Below is a small trained network, with its code and all its weights. Each question gives an input and a class and asks what happens when units are switched off, that is, made to give their printed mean instead of their output.

import numpy as np


def w(rows, s, z=0):
    codes = np.array(rows[::2]) - 128.0
    scale = np.full(codes.shape[1], s)
    scale[-1] = z or s
    return codes * scale


def f(y):
    return y / 2 * (1 + np.tanh(0.7978845608 * (y + 0.044715 * y**3)))


def log_softmax(a):
    a = a - a.max(-1, keepdims=True)
    return a - np.log(np.exp(a).sum(-1, keepdims=True))


def net(x, mask):
    res = np.array(x, float).reshape(1, 5) / 4 @ E
    y = f(res @ A[0][:, :-1].T + A[0][:, -1])
    res = res + np.where(mask, y, B[0][:, -1]) @ B[0][:, :-1]
    return log_softmax(res[-1] @ U[:, :-1].T + U[:, -1])


A, B = {}, {}
E = w([
[244,62,103,159,166,171,171,233,247],'x0',
[131,51,55,2,101,43,122,85,131],'x1',
[227,131,212,140,41,10,67,181,121],'x2',
[252,191,195,13,131,236,150,69,114],'x3',
[55,112,243,100,215,38,223,114,140],'x4',
],0.0081)
A[0] = w([
[54,97,124,197,178,95,86,168,109,60],'N0',
[136,209,178,251,174,174,111,147,120,91],'N1',
[96,119,174,103,119,138,115,124,15,72],'N2',
[155,100,139,107,120,167,151,173,198,13],'N3',
[122,144,183,127,68,98,83,109,121,82],'N4',
[184,83,136,44,150,128,104,60,144,149],'N5',
[144,113,90,110,133,88,138,143,129,2],'N6',
[128,101,62,155,74,178,42,130,137,122],'N7',
[163,168,204,161,169,192,93,90,147,134],'N8',
[73,95,68,153,102,80,139,184,159,184],'N9',
[77,124,173,107,167,105,171,133,176,215],'N10',
[171,160,165,172,138,79,77,152,118,84],'N11',
[129,57,83,53,111,93,113,83,127,153],'N12',
[48,127,56,112,220,208,136,82,168,78],'N13',
[153,213,65,134,83,189,99,149,129,108],'N14',
[56,197,92,81,105,130,97,109,57,100],'N15',
[140,130,110,161,77,173,79,117,127,123],'N16',
[95,116,113,185,125,104,93,107,169,200],'N17',
[149,73,103,112,165,185,153,175,204,59],'N18',
[175,159,176,66,148,154,128,90,157,63],'N19',
[156,145,82,159,106,158,98,131,85,92],'N20',
[123,134,192,175,199,95,153,97,144,147],'N21',
[165,104,147,136,144,118,110,161,164,139],'N22',
[159,120,199,94,42,52,81,169,131,106],'N23',
[171,80,74,91,131,111,181,167,184,156],'N24',
[114,127,192,89,169,94,161,126,160,135],'N25',
[110,147,122,113,95,108,108,72,52,151],'N26',
[82,125,91,149,85,112,124,177,124,43],'N27',
[153,176,155,55,104,207,155,116,64,72],'N28',
[88,168,83,91,162,153,155,165,117,31],'N29',
[157,87,103,41,135,122,120,124,140,119],'N30',
],0.011,0.0022)
B[0] = w([
[164,78,88,138,124,130,63,171,157,209],'N0',
[100,115,153,79,255,109,145,14,169,250],'N1',
[123,77,205,153,112,114,163,160,156,197],'N2',
[149,95,170,166,111,150,159,169,157,183],'N3',
[67,135,146,142,122,160,136,156,139,192],'N4',
[135,86,152,110,157,174,70,96,146,210],'N5',
[116,129,149,148,150,140,100,95,148,138],'N6',
[133,95,123,69,124,148,172,131,34,211],'N7',
[121,68,100,138,147,120,66,73,164,224],'N8',
[143,98,156,89,145,172,61,142,133,199],'N9',
[138,99,79,75,102,90,142,152,92,201],'N10',
[87,209,135,108,83,167,114,110,164,194],'N11',
[97,174,137,103,208,75,144,22,149,198],'N12',
[73,225,115,80,58,224,107,158,160,243],'N13',
[145,116,126,78,104,101,149,124,104,216],'N14',
[127,68,191,184,96,141,176,160,186,223],'N15',
[108,119,137,80,116,115,160,125,85,186],'N16',
[181,91,130,118,126,118,90,113,189,177],'N17',
[92,84,146,144,140,150,184,172,169,205],'N18',
[174,100,66,177,125,150,60,193,104,216],'N19',
[96,112,123,97,138,86,165,152,71,181],'N20',
[144,106,105,63,103,107,179,130,60,206],'N21',
[67,155,178,136,113,143,190,156,150,170],'N22',
[71,229,126,101,81,194,118,114,147,242],'N23',
[97,81,171,183,125,155,171,98,126,187],'N24',
[156,128,112,69,95,101,128,174,67,198],'N25',
[91,59,190,208,106,114,164,120,145,212],'N26',
[155,88,113,120,131,123,108,138,143,168],'N27',
[159,96,155,139,117,152,75,166,118,243],'N28',
[120,183,116,115,81,169,125,148,171,162],'N29',
[91,105,141,120,147,109,110,97,142,182],'N30',
],0.0082,0.013)
U = w([
[100,94,181,220,96,138,215,169,154,98],'0',
[82,243,125,101,63,182,111,156,159,121],'1',
[173,72,118,124,116,131,2,149,143,102],'2',
[105,119,132,101,184,109,124,30,152,178],'3',
[137,111,114,57,84,95,190,162,19,110],'4',
[137,121,116,139,100,130,136,102,146,255],'5',
[150,164,65,189,121,98,140,108,97,60],'6',
[196,170,92,185,123,84,99,123,129,71],'7',
],0.014,0.0079)

Each question gives the input, the list of numbers given to net, and the class t.
The units are the neurons (one row each of A and B). Each row of codes is followed by its name. A weight is (code - 128) times the scale printed after its matrix; where a second scale follows, it is the last column's (A, B and U).
mask holds one flag per neuron, in row order. A switched-off neuron (its flag False) gives its mean, the last column of its row in B, instead of its output. The means were averaged over made-up inputs and are rounded, as every weight is.
A unit's drop is (log p(t) with every unit on - log p(t) with that unit switched off) / (log p(t) with every unit on - log p(t) with every unit switched off).
The circuit of an input: a set's keep is (log p(t) with only the set's units on - log p(t) with every unit switched off) / (log p(t) with every unit on - log p(t) with every unit switched off). Starting from the 12 units with the biggest drops (on a tie, the unit counted first), units are removed one at a time, each time the one whose removal leaves the highest keep (on an exact tie, the one counted first), for as long as the keep stays at least 0.8.
circuit, biggest first: the units of the circuit, biggest drop first
top k neurons: the k neurons with the biggest drops, biggest first
drop of u: that unit's drop, to one decimal
input [-7,-8,2,-8,-1], class 2: circuit, biggest first => N0
input [4,6,4,5,4], class 3: top 2 neurons => N12, N13
input [4,-6,5,-7,8], class 4: top 2 neurons => N21, N10
input [4,-4,8,-6,8], class 1: top 2 neurons => N23, N11
input [-2,8,3,-8,6], class 2: top 3 neurons => N0, N9, N1
input [-5,-6,3,4,-2], class 3: top 2 neurons => N1, N8
input [-3,-7,2,6,3], class 3: top 2 neurons => N1, N0
input [8,-8,8,-6,-8], class 0: top 4 neurons => N22, N13, N3, N18
input [4,-7,-2,1,-8], class 4: top 4 neurons => N7, N14, N20, N16
input [6,-5,5,2,-6], class 0: top 3 neurons => N3, N22, N13
input [-7,-4,7,-2,0], class 0: top 2 neurons => N26, N13
input [-6,5,-3,-7,6], class 2: top 2 neurons => N0, N9
input [4,-5,4,3,-6], class 4: top 2 neurons => N7, N14
input [-8,2,7,-1,-4], class 0: circuit, biggest first => N26
input [-8,8,-7,-1,0], class 0: top 4 neurons => N15, N26, N1, N2
input [-5,-7,-6,-2,2], class 3: top 3 neurons => N1, N23, N11
input [8,3,1,8,3], class 0: top 2 neurons => N24, N18
input [0,4,-8,-8,6], class 1: drop of N19 => 0.1
input [-2,8,-8,-7,-5], class 1: drop of N13 => 3.8
input [0,6,4,-1,0], class 3: circuit, biggest first => N12
input [-2,5,8,6,4], class 1: drop of N23 => 1.5
input [6,1,5,-1,-8], class 4: drop of N16 => 0.0
